Below are the code and all the weights of a small trained network. Each question names an input and a class and asks about switching units off, where a switched-off unit gives its printed mean instead of its output.

import numpy as np


def w(rows, s, z=0):
    codes = np.array(rows[::2]) - 128.0
    scale = np.full(codes.shape[1], s)
    scale[-1] = z or s
    return codes * scale


def f(y):
    return np.maximum(y, 0)


def log_softmax(a):
    a = a - a.max(-1, keepdims=True)
    return a - np.log(np.exp(a).sum(-1, keepdims=True))


def net(x, mask):
    res = np.array(x, float).reshape(1, 2) / 4 @ E
    y = f(res @ A[0][:, :-1].T + A[0][:, -1])
    res = res + np.where(mask, y, B[0][:, -1]) @ B[0][:, :-1]
    return log_softmax(res[-1] @ U[:, :-1].T + U[:, -1])


A, B = {}, {}
E = w([
[88,186,43,237,245],'x0',
[47,175,254,116,172],'x1',
],0.013)
A[0] = w([
[158,60,160,56,23,128],'n1',
[114,150,85,166,111,69],'n2',
[145,118,81,167,152,52],'n3',
[77,100,100,148,127,195],'n4',
[57,163,168,172,203,134],'n5',
[177,113,8,138,89,146],'n6',
[51,236,137,131,159,144],'n7',
[168,82,38,151,138,179],'n8',
[166,136,168,60,70,165],'n9',
[125,139,67,176,173,255],'n10',
],0.017,0.0071)
B[0] = w([
[57,58,160,156,82,252],'n1',
[193,67,170,69,175,158],'n2',
[163,83,121,49,157,168],'n3',
[179,136,145,116,183,157],'n4',
[162,195,34,196,16,205],'n5',
[210,167,164,75,76,218],'n6',
[190,178,71,184,37,196],'n7',
[249,148,168,72,117,206],'n8',
[69,80,209,90,89,216],'n9',
[217,121,135,137,154,216],'n10',
],0.012,0.029)
U = w([
[202,162,158,93,251,167],'0',
[63,153,100,129,188,59],'1',
[144,224,65,212,121,187],'2',
[186,130,122,123,110,1],'3',
[114,148,158,123,55,140],'4',
[11,78,164,137,159,159],'5',
],0.015,0.0068)

Each question gives the input, the list of numbers given to net, and the class t.
The units are the neurons (one row each of A and B). Each row of codes is followed by its name. A weight is (code - 128) times the scale printed after its matrix; where a second scale follows, it is the last column's (A, B and U).
mask holds one flag per neuron, in row order. A switched-off neuron (its flag False) gives its mean, the last column of its row in B, instead of its output. The means were averaged over made-up inputs and are rounded, as every weight is.
A unit's drop is (log p(t) with every unit on - log p(t) with that unit switched off) / (log p(t) with every unit on - log p(t) with every unit switched off).
The circuit of an input: a set's keep is (log p(t) with only the set's units on - log p(t) with every unit switched off) / (log p(t) with every unit on - log p(t) with every unit switched off). Starting from all 10 units, units are removed one at a time, each time the one whose removal leaves the highest keep (on an exact tie, the one counted first), for as long as the keep stays at least 0.8.
circuit, biggest first: the units of the circuit, biggest drop first
unit that matters most: the unit with the biggest drop
top k neurons: the k neurons with the biggest drops, biggest first
drop when u is switched off: that unit's drop, to one decimal
input [0,-2], class 0: circuit, biggest first : n5; n1
input [2,-1], class 0: circuit, biggest first : n1; n5
input [-8,-4], class 5: unit that matters most : n1
input [1,-1], class 0: circuit, biggest first : n5; n1
input [8,0], class 2: top 2 neurons : n5; n7
input [-3,-8], class 4: top 2 neurons : n1; n10
input [-3,-7], class 4: top 2 neurons : n1; n10
input [-6,8], class 5: top 2 neurons : n6; n8
input [7,1], class 2: drop when n5 is switched off : 0.2
input [-4,-8], class 4: drop when n1 is switched off : 0.2
input [0,-7], class 0: drop when n7 is switched off : 0.1
input [-8,-3], class 5: drop when n9 is switched off : 0.0
